Below are the code and all the weights of a small trained network. Each question names an input and a target symbol and asks about switching units off, where a switched-off unit gives its printed mean instead of its output.

import numpy as np


def w(rows, s, z=0):
    codes = np.array(rows[::2]) - 128.0
    scale = np.full(codes.shape[1], s)
    scale[-1] = z or s
    return codes * scale


def norm(h):
    return h / np.sqrt((h * h).mean(-1, keepdims=True) + 1e-5)


def f(y):
    return np.maximum(y, 0)


def softmax(a):
    e = np.exp(a - a.max(-1, keepdims=True))
    return e / e.sum(-1, keepdims=True)


def log_softmax(a):
    a = a - a.max(-1, keepdims=True)
    return a - np.log(np.exp(a).sum(-1, keepdims=True))


def net(x, mask):
    ids = ['αβγδεηθμξστφψω'.index(c) for c in x.split()]
    T = len(ids)
    res = E[ids] + P[:T]
    u = 0
    for l in range(2):
        r = norm(res)
        for j in range(2):
            rows = slice(2 * j, 2 * j + 2)
            q, k, v = (r @ M[l][rows].T for M in (Q, K, V))
            z = softmax(np.where(np.tri(T) > 0, q @ k.T / 2**0.5, -1e9)) @ v
            o = O[l][rows]
            res = res + np.where(mask[u + j], z, o[:, -1]) @ o[:, :-1]
        u += 2
        y = f(norm(res) @ A[l][:, :-1].T + A[l][:, -1])
        res = res + np.where(mask[u : u + 8], y, B[l][:, -1]) @ B[l][:, :-1]
        u += 8
    return log_softmax(norm(res)[-1] @ U[:, :-1].T + U[:, -1])


Q, K, V, O, A, B = {}, {}, {}, {}, {}, {}
E = w([
[92,194,134,163,112,115,79,196,163],'α',
[148,114,180,149,160,213,122,97,135],'β',
[121,100,180,148,135,102,99,45,155],'γ',
[104,219,100,125,162,164,72,173,165],'δ',
[107,214,87,184,157,106,77,152,171],'ε',
[169,177,116,101,85,103,181,118,107],'η',
[74,233,144,123,170,118,57,145,177],'θ',
[144,195,224,179,39,149,168,253,154],'μ',
[89,190,98,100,125,99,70,164,173],'ξ',
[127,102,190,120,199,99,97,135,86],'σ',
[88,173,132,95,116,147,23,176,157],'τ',
[35,107,115,138,153,150,140,104,103],'φ',
[161,98,74,110,109,163,106,80,209],'ψ',
[107,166,79,160,113,133,43,183,148],'ω',
],0.0031)
P = w([
[127,251,133,149,45,124,40,120,29],'0',
[109,220,127,154,70,137,51,130,80],'1',
[101,197,129,147,101,139,71,141,109],'2',
[103,174,137,148,120,131,85,144,130],'3',
[100,154,142,138,139,145,99,142,150],'4',
[101,131,132,144,154,131,116,147,153],'5',
[109,120,134,125,166,132,122,134,174],'6',
[101,90,116,132,178,123,140,135,179],'7',
[110,73,126,137,197,128,151,129,191],'8',
[99,63,125,129,210,135,154,137,196],'9',
],0.0016)
Q[0] = w([
[176,109,125,92,85,114,188,98,66],'0.h0',
[122,175,105,139,150,127,119,150,191],'0.h0',
[104,157,145,152,176,108,96,206,180],'0.h1',
[121,219,99,151,181,91,102,222,254],'0.h1',
],0.0054)
K[0] = w([
[157,192,71,118,36,147,171,126,124],'0.h0',
[115,34,153,140,172,135,118,88,78],'0.h0',
[128,3,126,138,161,139,136,110,162],'0.h1',
[127,11,147,124,168,132,181,98,127],'0.h1',
],0.0045)
V[0] = w([
[188,134,154,84,102,80,177,54,6],'0.h0',
[189,136,70,114,116,85,115,121,164],'0.h0',
[174,117,153,115,192,28,87,198,69],'0.h1',
[171,169,48,110,96,93,178,213,133],'0.h1',
],0.0021)
O[0] = w([
[109,44,155,122,254,89,144,160,214,7],'0.h0',
[97,194,133,164,129,145,163,177,154,101],'0.h0',
[216,186,175,115,173,46,78,213,28,126],'0.h1',
[139,225,134,193,203,172,57,197,189,99],'0.h1',
],0.0018)
A[0] = w([
[111,123,130,130,162,131,110,108,144,106],'0.n0',
[186,118,142,65,12,105,179,94,8,105],'0.n1',
[137,104,177,123,234,55,71,203,78,6],'0.n2',
[121,152,102,88,130,163,125,107,150,183],'0.n3',
[72,107,143,3,130,87,105,128,162,63],'0.n4',
[179,148,138,113,220,116,207,200,193,53],'0.n5',
[89,128,51,174,73,41,167,120,152,85],'0.n6',
[115,131,120,142,214,138,123,188,225,99],'0.n7',
],0.0022,0.0013)
B[0] = w([
[123,113,131,130,108,129,138,143,107,156],'0.n0',
[144,241,56,229,81,197,143,215,131,175],'0.n1',
[177,79,49,133,244,146,61,192,161,183],'0.n2',
[106,110,153,158,138,107,111,164,125,247],'0.n3',
[132,105,122,251,149,158,142,144,132,185],'0.n4',
[75,99,218,97,131,72,48,132,140,168],'0.n5',
[130,120,181,98,164,160,93,150,128,214],'0.n6',
[94,120,136,128,44,121,99,98,50,230],'0.n7',
],0.0025,0.0012)
Q[1] = w([
[66,102,75,142,112,138,69,157,191],'1.h0',
[1,106,87,154,108,132,73,149,149],'1.h0',
[25,83,182,158,150,125,38,145,162],'1.h1',
[213,115,190,104,105,73,189,162,147],'1.h1',
],0.0077)
K[1] = w([
[138,28,123,119,160,141,164,94,139],'1.h0',
[125,66,129,126,157,137,162,99,127],'1.h0',
[127,1,147,111,177,132,161,101,134],'1.h1',
[143,173,156,123,96,90,140,190,116],'1.h1',
],0.0098)
V[1] = w([
[27,165,169,154,146,146,148,112,11],'1.h0',
[68,82,65,106,134,167,171,139,114],'1.h0',
[193,148,174,133,136,253,122,157,89],'1.h1',
[42,124,91,98,174,108,177,174,86],'1.h1',
],0.0029)
O[1] = w([
[4,27,124,160,169,167,186,96,66,253],'1.h0',
[82,183,105,188,146,158,7,110,137,69],'1.h0',
[162,66,151,107,213,189,212,184,250,163],'1.h1',
[32,201,69,180,152,181,59,191,61,105],'1.h1',
],0.0027,0.0023)
A[1] = w([
[137,86,165,86,165,87,180,125,190,95],'1.n0',
[188,115,127,111,81,100,84,97,187,61],'1.n1',
[200,135,55,150,110,174,170,94,131,83],'1.n2',
[193,164,125,103,125,93,118,147,153,162],'1.n3',
[161,94,128,121,254,80,64,179,96,2],'1.n4',
[123,191,94,127,104,76,89,125,73,86],'1.n5',
[110,59,173,66,86,16,115,45,97,31],'1.n6',
[112,145,116,137,157,173,71,149,172,82],'1.n7',
],0.004,0.0013)
B[1] = w([
[156,80,148,137,155,189,112,101,151,225],'1.n0',
[142,186,141,170,124,128,69,40,127,185],'1.n1',
[79,175,195,151,75,92,92,203,125,160],'1.n2',
[85,84,104,144,123,143,114,106,123,223],'1.n3',
[182,140,177,139,188,47,67,179,109,204],'1.n4',
[150,80,127,115,154,131,170,119,165,246],'1.n5',
[183,108,147,108,66,54,241,65,3,207],'1.n6',
[171,106,125,111,123,108,151,95,88,250],'1.n7',
],0.0049,0.002)
U = w([
[110,179,174,166,49,137,180,223,140,153],'α',
[155,58,177,124,168,224,162,117,206,164],'β',
[165,96,167,109,79,74,196,63,46,173],'γ',
[193,219,81,69,169,210,154,125,79,155],'δ',
[163,171,54,211,197,91,209,103,167,89],'ε',
[142,133,116,119,122,136,130,121,123,3],'η',
[82,220,203,51,192,107,146,86,145,50],'θ',
[133,138,125,123,134,129,131,130,128,20],'μ',
[85,103,47,21,119,58,142,139,195,142],'ξ',
[186,113,156,130,208,56,56,184,97,172],'σ',
[136,108,163,2,73,171,49,154,75,51],'τ',
[28,105,96,179,153,167,87,102,60,175],'φ',
[159,173,140,158,74,121,35,43,189,151],'ψ',
[216,65,13,152,72,155,106,167,98,78],'ω',
],0.0092,0.0038)

Each question gives the input, a string of symbols that net reads in full, and the target symbol t.
The units are the heads (2 rows each of Q, K, V and O) and the neurons (one row each of A and B). Each row of codes is followed by its name. A weight is (code - 128) times the scale printed after its matrix; where a second scale follows, it is the last column's (O, A, B and U).
mask holds one flag per unit, layer by layer, with each layer's heads first. A switched-off unit (its flag False) gives its mean, the last column of its rows in O or B, instead of its output. The means were averaged over made-up inputs and are rounded, as every weight is.
A unit's drop is (log p(t) with every unit on - log p(t) with that unit switched off) / (log p(t) with every unit on - log p(t) with every unit switched off).
The circuit of an input: a set's keep is (log p(t) with only the set's units on - log p(t) with every unit switched off) / (log p(t) with every unit on - log p(t) with every unit switched off). Starting from the 12 units with the biggest drops (on a tie, the unit counted first), units are removed one at a time, each time the one whose removal leaves the highest keep (on an exact tie, the one counted first), for as long as the keep stays at least 0.8.
circuit, biggest first: the units of the circuit, biggest drop first
most important unit: the unit with the biggest drop
k most important neurons: the k neurons with the biggest drops, biggest first
top k neurons in layer l: the k neurons of layer l with the biggest drops, biggest first
which heads matter: for each layer, one digit per head in row order, 1 if its drop is at least 0.15 and else 0, layers parted by /
drop of u: that unit's drop, to one decimal
input ω ξ α ξ, target ξ: which heads matter : 00 / 00
input δ ξ μ α α η μ δ, target δ: most important unit : 0.h0
input ψ ψ α ξ α ψ α β ε, target β: which heads matter : 00 / 01
input η φ σ θ, target σ: 2 most important neurons : 0.n2, 1.n4
input η ε ω ω σ ξ γ ξ, target γ: circuit, biggest first : 1.n6, 1.h1
input α α ξ σ ξ, target σ: circuit, biggest first : 0.h1, 1.n4
input γ η α ω, target γ: which heads matter : 10 / 01
input η ξ α ε, target ε: top 3 neurons in layer 1 : 1.n5, 1.n6, 1.n4
input ω σ η ω, target σ: circuit, biggest first : 1.n4, 0.h1
input ε γ ω α ξ ω, target γ: which heads matter : 00 / 01
input η ξ ξ γ α α ψ, target ψ: circuit, biggest first : 1.h0, 1.n1
input η ξ μ φ μ σ ξ τ α α, target σ: circuit, biggest first : 0.h1, 1.n4
input ξ η η η ω, target ω: top 2 neurons in layer 1 : 1.n7, 1.n4
input β ω γ δ ω ε α, target γ: top neuron in layer 0 : 0.n1
input β α η α η ε ω ω ε, target β: which heads matter : 10 / 01
input ψ α θ ξ θ φ ξ, target φ: which heads matter : 00 / 00
input ξ α α φ φ α η η, target β: 3 most important neurons : 0.n1, 0.n5, 1.n0
input ξ β ξ ξ, target β: which heads matter : 00 / 01
input θ ξ ω ε δ, target δ: 2 most important neurons : 1.n7, 1.n6
input α ω α α α β δ, target β: circuit, biggest first : 1.h1
input α α α τ δ ε α, target α: top 2 neurons in layer 1 : 1.n6, 1.n4
input β μ δ ξ α ω φ ψ α, target ψ: drop of 1.h0 : 1.0
